Below is a small trained network, with its code and all its weights. Each question gives an input and a class and asks what happens when units are switched off, that is, made to give their printed mean instead of their output.

import numpy as np


def w(rows, s, z=0):
    codes = np.array(rows[::2]) - 128.0
    scale = np.full(codes.shape[1], s)
    scale[-1] = z or s
    return codes * scale


def f(y):
    return np.maximum(y, 0)


def log_softmax(a):
    a = a - a.max(-1, keepdims=True)
    return a - np.log(np.exp(a).sum(-1, keepdims=True))


def net(x, mask):
    res = np.array(x, float).reshape(1, 5) / 4 @ E
    y = f(res @ A[0][:, :-1].T + A[0][:, -1])
    res = res + np.where(mask, y, B[0][:, -1]) @ B[0][:, :-1]
    return log_softmax(res[-1] @ U[:, :-1].T + U[:, -1])


A, B = {}, {}
E = w([
[99,133,198,41],'x0',
[131,93,155,226],'x1',
[12,94,85,150],'x2',
[84,159,211,208],'x3',
[157,7,171,126],'x4',
],0.011)
A[0] = w([
[176,150,132,210,167],'n1',
[157,93,87,115,149],'n2',
[79,202,158,132,200],'n3',
[100,75,106,189,170],'n4',
[43,67,114,95,227],'n5',
[125,9,172,88,208],'n6',
[99,95,57,168,253],'n7',
[140,89,97,194,137],'n8',
[118,81,140,83,229],'n9',
[61,67,147,115,198],'n10',
[170,154,158,173,49],'n11',
[169,174,128,173,175],'n12',
[202,151,187,176,63],'n13',
[146,141,80,168,235],'n14',
[103,215,125,108,188],'n15',
[151,108,158,89,153],'n16',
[160,136,59,97,102],'n17',
[54,192,127,139,143],'n18',
[165,138,107,70,128],'n19',
[119,167,98,86,150],'n20',
[169,98,156,119,173],'n21',
[151,153,132,134,145],'n22',
[148,110,205,88,192],'n23',
[165,138,126,227,190],'n24',
[179,183,147,124,125],'n25',
[184,125,172,129,146],'n26',
[171,197,150,60,204],'n27',
[172,190,143,154,106],'n28',
[121,174,88,122,164],'n29',
],0.015,0.0042)
B[0] = w([
[99,58,181,101,227],'n1',
[151,169,153,135,181],'n2',
[45,114,56,104,216],'n3',
[137,120,205,191,215],'n4',
[166,55,94,196,226],'n5',
[255,103,157,107,251],'n6',
[128,134,206,182,221],'n7',
[114,126,208,125,206],'n8',
[222,125,108,97,196],'n9',
[177,96,58,182,209],'n10',
[118,89,111,94,184],'n11',
[89,74,138,150,201],'n12',
[107,66,125,73,220],'n13',
[107,168,212,133,199],'n14',
[94,164,83,136,223],'n15',
[145,188,110,39,184],'n16',
[154,180,135,175,197],'n17',
[70,162,81,183,212],'n18',
[184,170,90,122,204],'n19',
[150,142,85,153,198],'n20',
[113,132,160,88,192],'n21',
[105,97,74,156,162],'n22',
[156,135,92,85,214],'n23',
[83,98,170,115,244],'n24',
[111,80,59,126,200],'n25',
[89,113,136,73,201],'n26',
[141,128,68,131,246],'n27',
[124,90,102,131,195],'n28',
[111,180,143,188,191],'n29',
],0.0094,0.013)
U = w([
[201,85,83,158,94],'0',
[3,189,80,159,121],'1',
[158,185,81,96,2],'2',
[245,136,189,8,114],'3',
[99,120,236,191,141],'4',
[193,210,105,191,190],'5',
[107,30,109,86,206],'6',
[214,37,137,219,125],'7',
],0.011,0.0064)

Each question gives the input, the list of numbers given to net, and the class t.
The units are the neurons (one row each of A and B). Each row of codes is followed by its name. A weight is (code - 128) times the scale printed after its matrix; where a second scale follows, it is the last column's (A, B and U).
mask holds one flag per neuron, in row order. A switched-off neuron (its flag False) gives its mean, the last column of its row in B, instead of its output. The means were averaged over made-up inputs and are rounded, as every weight is.
A unit's drop is (log p(t) with every unit on - log p(t) with that unit switched off) / (log p(t) with every unit on - log p(t) with every unit switched off).
The circuit of an input: a set's keep is (log p(t) with only the set's units on - log p(t) with every unit switched off) / (log p(t) with every unit on - log p(t) with every unit switched off). Starting from the 12 units with the biggest drops (on a tie, the unit counted first), units are removed one at a time, each time the one whose removal leaves the highest keep (on an exact tie, the one counted first), for as long as the keep stays at least 0.8.
units of the circuit, in order: the units of the circuit, biggest drop first
top k neurons: the k neurons with the biggest drops, biggest first
drop of u: that unit's drop, to one decimal
input [-4,0,-8,-8,-6], class 5: units of the circuit, in order => [n17]
input [2,-3,-8,7,3], class 6: units of the circuit, in order => [n25 n13]
input [6,-7,5,-1,-2], class 0: units of the circuit, in order => [n5 n20]
input [7,3,3,0,8], class 3: top 2 neurons => [n6 n16]
input [4,-2,0,-4,-5], class 5: top 2 neurons => [n19 n24]
input [-1,3,-7,-7,-3], class 5: top 2 neurons => [n17 n6]
input [-5,6,8,8,6], class 4: top 2 neurons => [n8 n24]
input [-8,-1,-4,7,-3], class 4: top 2 neurons => [n14 n27]
input [5,-6,2,-5,-2], class 2: drop of n26 => -0.2
input [0,-6,-5,0,-5], class 1: drop of n6 => 0.2
input [-5,-8,7,-7,2], class 7: drop of n5 => 0.8
input [4,3,-5,0,-2], class 6: drop of n2 => 0.0
